Below are the code and all the weights of a small trained network. Each question names an input and a target symbol and asks about switching units off, where a switched-off unit gives its printed mean instead of its output.

import numpy as np


def w(rows, s, z=0):
    codes = np.array(rows[::2]) - 128.0
    scale = np.full(codes.shape[1], s)
    scale[-1] = z or s
    return codes * scale


def f(y):
    return y / 2 * (1 + np.tanh(0.7978845608 * (y + 0.044715 * y**3)))


def softmax(a):
    e = np.exp(a - a.max(-1, keepdims=True))
    return e / e.sum(-1, keepdims=True)


def log_softmax(a):
    a = a - a.max(-1, keepdims=True)
    return a - np.log(np.exp(a).sum(-1, keepdims=True))


def net(x, mask):
    ids = ['βγεζλμσφω'.index(c) for c in x.split()]
    T = len(ids)
    res = E[ids] + P[:T]
    u = 0
    for l in range(2):
        q, k, v = (res @ M[l].T for M in (Q, K, V))
        z = softmax(np.where(np.tri(T) > 0, q @ k.T / 4**0.5, -1e9)) @ v
        res = res + np.where(mask[u], z, O[l][:, -1]) @ O[l][:, :-1]
        u += 1
        y = f(res @ A[l][:, :-1].T + A[l][:, -1])
        res = res + np.where(mask[u : u + 8], y, B[l][:, -1]) @ B[l][:, :-1]
        u += 8
    return log_softmax(res[-1] @ U[:, :-1].T + U[:, -1])


Q, K, V, O, A, B = {}, {}, {}, {}, {}, {}
E = w([
[213,215,139,111,221,82,35,177,125],'β',
[137,177,83,200,121,204,113,249,80],'γ',
[131,167,197,150,147,111,163,77,144],'ε',
[139,169,165,127,153,182,130,90,162],'ζ',
[197,25,130,198,134,106,150,173,104],'λ',
[51,68,165,131,195,109,124,187,88],'μ',
[97,78,136,99,203,192,89,143,131],'σ',
[123,80,182,104,213,130,108,83,140],'φ',
[95,131,159,142,60,139,176,109,162],'ω',
],0.02)
P = w([
[101,110,48,159,134,97,105,45,44],'0',
[143,111,32,131,147,84,153,106,147],'1',
[159,110,105,109,101,126,134,89,36],'2',
[96,116,98,223,145,129,109,117,94],'3',
[201,98,112,67,116,125,198,139,155],'4',
[129,110,163,179,105,145,85,119,50],'5',
[148,114,126,170,131,144,162,176,181],'6',
[188,124,186,120,78,163,125,133,76],'7',
[102,124,136,250,137,144,105,188,182],'8',
[229,113,199,66,66,155,160,162,136],'9',
[121,116,188,232,102,159,84,203,171],'10',
[195,124,234,127,47,167,118,160,97],'11',
[166,116,198,184,117,151,150,221,245],'12',
[157,112,203,165,83,169,84,158,78],'13',
],0.013)
Q[0] = w([
[111,111,231,72,134,178,192,139,144],'L0H0',
[43,227,74,3,129,73,103,110,125],'L0H0',
[29,158,181,134,123,158,80,87,151],'L0H0',
[92,135,97,137,164,83,138,136,233],'L0H0',
],0.017)
K[0] = w([
[110,72,190,172,154,143,89,152,152],'L0H0',
[87,62,3,129,187,90,137,70,96],'L0H0',
[137,44,142,61,155,141,143,161,103],'L0H0',
[139,108,138,113,113,141,97,81,34],'L0H0',
],0.018)
V[0] = w([
[76,65,120,43,140,148,58,201,155],'L0H0',
[154,19,108,157,132,166,90,9,195],'L0H0',
[141,168,203,101,229,85,93,99,116],'L0H0',
[147,1,105,185,131,9,168,156,109],'L0H0',
],0.0072)
O[0] = w([
[77,146,29,116,240,86,236,142,176,4],'L0H0',
[146,116,198,238,158,143,207,165,87,45],'L0H0',
[130,221,210,61,126,117,111,128,36,161],'L0H0',
[45,178,152,163,137,125,44,200,248,231],'L0H0',
],0.011,0.0019)
A[0] = w([
[150,137,130,188,139,90,103,194,122,143],'L0N0',
[35,145,127,132,7,142,211,118,131,39],'L0N1',
[137,186,119,106,137,137,97,102,111,51],'L0N2',
[74,99,191,186,175,168,182,95,179,2],'L0N3',
[99,116,111,73,133,170,196,99,59,192],'L0N4',
[219,116,132,173,79,123,61,169,88,3],'L0N5',
[180,179,131,103,119,158,185,254,123,142],'L0N6',
[104,169,108,149,160,90,108,132,196,186],'L0N7',
],0.0081,0.0052)
B[0] = w([
[205,107,96,45,105,135,96,97,124,230],'L0N0',
[195,174,143,108,246,151,95,121,128,160],'L0N1',
[184,94,108,190,86,140,207,213,210,155],'L0N2',
[114,112,102,218,129,79,112,211,216,221],'L0N3',
[141,117,75,225,134,3,126,88,146,191],'L0N4',
[57,153,91,19,189,166,150,164,195,254],'L0N5',
[76,136,67,208,139,139,59,86,76,208],'L0N6',
[155,140,146,16,77,123,194,108,80,226],'L0N7',
],0.0067,0.0088)
Q[1] = w([
[206,62,75,191,45,153,117,178,54],'L1H0',
[26,76,201,153,144,254,216,88,155],'L1H0',
[98,204,60,98,108,168,151,131,98],'L1H0',
[86,146,37,143,107,112,88,96,162],'L1H0',
],0.0077)
K[1] = w([
[164,254,84,206,92,228,149,46,170],'L1H0',
[20,79,175,149,64,120,192,111,123],'L1H0',
[56,161,88,144,131,109,80,164,92],'L1H0',
[115,94,34,116,101,100,83,158,108],'L1H0',
],0.0072)
V[1] = w([
[42,61,134,142,95,57,100,105,102],'L1H0',
[211,93,121,88,149,110,111,214,117],'L1H0',
[112,104,129,113,3,153,181,242,77],'L1H0',
[124,159,172,143,85,94,140,37,207],'L1H0',
],0.0055)
O[1] = w([
[95,126,205,44,60,89,228,255,81,53],'L1H0',
[103,152,96,151,168,56,37,102,200,255],'L1H0',
[149,146,121,119,84,129,215,157,126,141],'L1H0',
[139,99,215,156,180,189,108,131,16,44],'L1H0',
],0.0049,0.0057)
A[1] = w([
[108,37,160,83,110,114,164,44,189,164],'L1N0',
[132,3,174,227,55,195,158,79,120,117],'L1N1',
[65,120,100,120,100,113,90,138,231,50],'L1N2',
[80,82,225,113,63,172,90,68,169,156],'L1N3',
[87,64,154,118,137,114,186,22,136,254],'L1N4',
[132,136,231,183,164,140,119,133,116,40],'L1N5',
[150,111,140,93,214,125,90,165,111,219],'L1N6',
[98,82,82,203,137,92,255,130,175,101],'L1N7',
],0.008,0.0047)
B[1] = w([
[31,155,91,207,77,128,93,165,76,166],'L1N0',
[145,45,77,97,139,57,223,98,215,193],'L1N1',
[159,176,152,131,145,80,179,136,2,252],'L1N2',
[145,73,125,59,157,145,90,180,121,183],'L1N3',
[213,152,52,98,212,203,154,212,105,166],'L1N4',
[72,153,129,150,33,170,132,128,123,171],'L1N5',
[122,164,164,178,46,98,199,40,152,203],'L1N6',
[98,136,177,94,187,227,31,110,112,178],'L1N7',
],0.0085,0.013)
U = w([
[164,140,129,99,133,108,57,34,157,231],'β',
[110,143,13,115,84,214,93,166,107,149],'γ',
[146,96,177,43,96,215,89,103,96,178],'ε',
[218,120,135,126,159,178,192,102,70,33],'ζ',
[192,121,155,137,147,128,95,210,121,5],'λ',
[62,176,116,44,153,158,203,118,170,101],'μ',
[109,134,135,106,210,200,112,120,145,84],'σ',
[104,153,145,198,79,196,151,104,137,147],'φ',
[108,85,102,115,110,164,121,145,254,234],'ω',
],0.0039,0.002)

Each question gives the input, a string of symbols that net reads in full, and the target symbol t.
The units are the heads (4 rows each of Q, K, V and O) and the neurons (one row each of A and B). Each row of codes is followed by its name. A weight is (code - 128) times the scale printed after its matrix; where a second scale follows, it is the last column's (O, A, B and U).
mask holds one flag per unit, layer by layer, with each layer's heads first. A switched-off unit (its flag False) gives its mean, the last column of its rows in O or B, instead of its output. The means were averaged over made-up inputs and are rounded, as every weight is.
A unit's drop is (log p(t) with every unit on - log p(t) with that unit switched off) / (log p(t) with every unit on - log p(t) with every unit switched off).
The circuit of an input: a set's keep is (log p(t) with only the set's units on - log p(t) with every unit switched off) / (log p(t) with every unit on - log p(t) with every unit switched off). Starting from the 12 units with the biggest drops (on a tie, the unit counted first), units are removed one at a time, each time the one whose removal leaves the highest keep (on an exact tie, the one counted first), for as long as the keep stays at least 0.8.
circuit, biggest first: the units of the circuit, biggest drop first
k most important neurons: the k neurons with the biggest drops, biggest first
drop when u is switched off: that unit's drop, to one decimal
input φ ζ ω σ μ μ ω ω σ σ β μ, target β: most important neuron	[L0N4]
input ε μ ε σ, target ε: circuit, biggest first	[L0H0 L1H0]
input μ σ σ μ, target σ: circuit, biggest first	[L0H0 L1N7]
input ζ σ λ σ β γ β γ ε, target γ: circuit, biggest first	[L0H0 L1N0 L1N4]
input μ β λ ω ω ε λ σ, target λ: circuit, biggest first	[L0H0 L1N2 L0N3]
input λ β ε ε ω σ, target ω: 2 most important neurons	[L1N1 L1N2]
input μ γ ω σ μ λ γ ω ω λ ζ, target λ: circuit, biggest first	[L0H0 L1N2 L0N3]
input φ λ ω ω ω ω, target ω: circuit, biggest first	[L0H0 L1N1]
input ε μ σ, target μ: circuit, biggest first	[L0H0 L0N7]
input ζ β β β φ γ ζ ω φ, target ω: circuit, biggest first	[L0H0 L1N1 L1H0 L1N2]
input μ ζ μ μ λ ω β ε μ γ γ ω β, target β: 2 most important neurons	[L1N6 L0N0]
input φ γ σ ε σ γ ω, target γ: circuit, biggest first	[L0H0 L1N0]
input β ω ε β β ω λ μ ε γ ε μ, target ε: circuit, biggest first	[L0H0 L1N3 L0N3]
input ω φ ζ μ ζ γ β λ, target β: circuit, biggest first	[L0H0 L1H0 L0N4]
input ω ζ σ σ ω ε λ γ σ μ μ λ ω ω, target ω: circuit, biggest first	[L0H0 L1N1 L1N2 L1H0]
input μ λ φ λ γ γ γ γ ω ω μ, target ω: 3 most important neurons	[L1N1 L0N5 L1N2]
input γ λ γ ω μ φ μ ε ε ζ ω, target ζ: circuit, biggest first	[L0H0]
input ζ λ β γ ζ ε μ φ ε ω σ λ, target ω: circuit, biggest first	[L0H0 L1N1]
input μ λ ε, target λ: 2 most important neurons	[L1N2 L0N3]
input λ ζ ε λ φ λ μ ε σ σ, target σ: 3 most important neurons	[L1N7 L0N4 L0N0]
input ω λ β ε β μ β φ ω σ β, target β: circuit, biggest first	[L1H0 L1N6]
input φ φ λ σ ε ζ β φ ζ μ λ, target ζ: most important neuron	[L0N3]
input ω σ λ μ μ μ φ ω ζ, target ω: 3 most important neurons	[L1N1 L0N5 L1N2]
input ω ω σ μ φ ω, target φ: 3 most important neurons	[L1N5 L0N1 L0N5]
input σ φ μ γ φ, target γ: drop when L0H0 is switched off	0.6
input β γ ω μ ε σ λ β μ φ φ ω ε, target ω: drop when L0N5 is switched off	0.2
input λ ζ λ, target ζ: drop when L1H0 is switched off	0.4
input σ φ μ γ μ μ λ μ μ β ζ φ ε λ, target ε: most important neuron	[L0N5]
input ζ ω λ λ ε ω λ φ μ, target φ: drop when L1N6 is switched off	0.1
